Here is a tiny trained network, its code and every weight. The questions are about switching its units off for an input and a class, where a switched-off unit gives its printed mean instead of its output.

import numpy as np


def w(rows, s, z=0):
    codes = np.array(rows[::2]) - 128.0
    scale = np.full(codes.shape[1], s)
    scale[-1] = z or s
    return codes * scale


def f(y):
    return np.maximum(y, 0)


def log_softmax(a):
    a = a - a.max(-1, keepdims=True)
    return a - np.log(np.exp(a).sum(-1, keepdims=True))


def net(x, mask):
    res = np.array(x, float).reshape(1, 2) / 4 @ E
    y = f(res @ A[0][:, :-1].T + A[0][:, -1])
    res = res + np.where(mask, y, B[0][:, -1]) @ B[0][:, :-1]
    return log_softmax(res[-1] @ U[:, :-1].T + U[:, -1])


A, B = {}, {}
E = w([
[110,117,244,164,161,43,40,196,188,88,182,7],'x0',
[63,27,121,210,204,150,156,155,104,28,179,117],'x1',
],0.013)
A[0] = w([
[191,225,146,63,103,94,151,99,110,141,144,81,240],'neuron 1',
[123,54,190,218,185,93,125,173,168,110,171,95,78],'neuron 2',
[165,145,55,90,83,151,161,150,108,254,71,159,198],'neuron 3',
[245,171,124,87,60,130,112,91,166,159,103,77,253],'neuron 4',
[56,167,137,77,67,14,74,124,203,123,115,53,70],'neuron 5',
[203,164,130,61,113,65,9,178,249,243,104,86,217],'neuron 6',
[25,73,27,193,165,187,135,22,115,147,97,162,252],'neuron 7',
[69,116,93,185,175,204,133,137,27,126,158,193,133],'neuron 8',
],0.0075,0.0031)
B[0] = w([
[145,149,127,124,77,99,126,90,110,175,48,202,206],'neuron 1',
[105,80,166,125,180,83,72,155,88,124,125,117,234],'neuron 2',
[135,188,61,85,97,156,99,100,100,167,107,140,242],'neuron 3',
[68,163,92,135,67,157,116,92,34,136,133,148,223],'neuron 4',
[86,152,136,190,105,113,164,117,147,73,122,81,202],'neuron 5',
[70,164,164,188,8,145,158,100,183,84,124,80,251],'neuron 6',
[203,118,145,93,184,185,160,119,166,85,169,175,230],'neuron 7',
[94,95,72,138,194,154,189,97,156,108,145,166,207],'neuron 8',
],0.012,0.017)
U = w([
[191,213,37,53,29,245,111,93,2,203,34,208,226],'0',
[160,54,46,136,199,237,214,90,126,87,192,184,7],'1',
[69,184,194,179,2,88,77,80,130,118,77,70,5],'2',
[92,37,124,215,245,57,13,209,82,117,179,25,189],'3',
],0.0067,0.0021)

Each question gives the input, the list of numbers given to net, and the class t.
The units are the neurons (one row each of A and B). Each row of codes is followed by its name. A weight is (code - 128) times the scale printed after its matrix; where a second scale follows, it is the last column's (A, B and U).
mask holds one flag per neuron, in row order. A switched-off neuron (its flag False) gives its mean, the last column of its row in B, instead of its output. The means were averaged over made-up inputs and are rounded, as every weight is.
A unit's drop is (log p(t) with every unit on - log p(t) with that unit switched off) / (log p(t) with every unit on - log p(t) with every unit switched off).
most important unit: the unit with the biggest drop
top k neurons: the k neurons with the biggest drops, biggest first
drop when u is switched off: that unit's drop, to one decimal
input [1,6], class 3: most important unit => neuron 2
input [1,-7], class 2: top 3 neurons => (neuron 6; neuron 5; neuron 7)
input [1,-3], class 2: top 2 neurons => (neuron 6; neuron 7)
input [7,1], class 3: top 2 neurons => (neuron 2; neuron 1)
input [1,-5], class 2: top 2 neurons => (neuron 6; neuron 7)
input [-8,2], class 1: top 2 neurons => (neuron 7; neuron 8)
input [8,1], class 3: top 2 neurons => (neuron 2; neuron 1)
input [1,7], class 3: top 2 neurons => (neuron 2; neuron 3)
input [-6,1], class 1: drop when neuron 1 is switched off => 0.1
input [2,-6], class 2: drop when neuron 1 is switched off => 0.0
input [0,3], class 1: drop when neuron 2 is switched off => 0.1
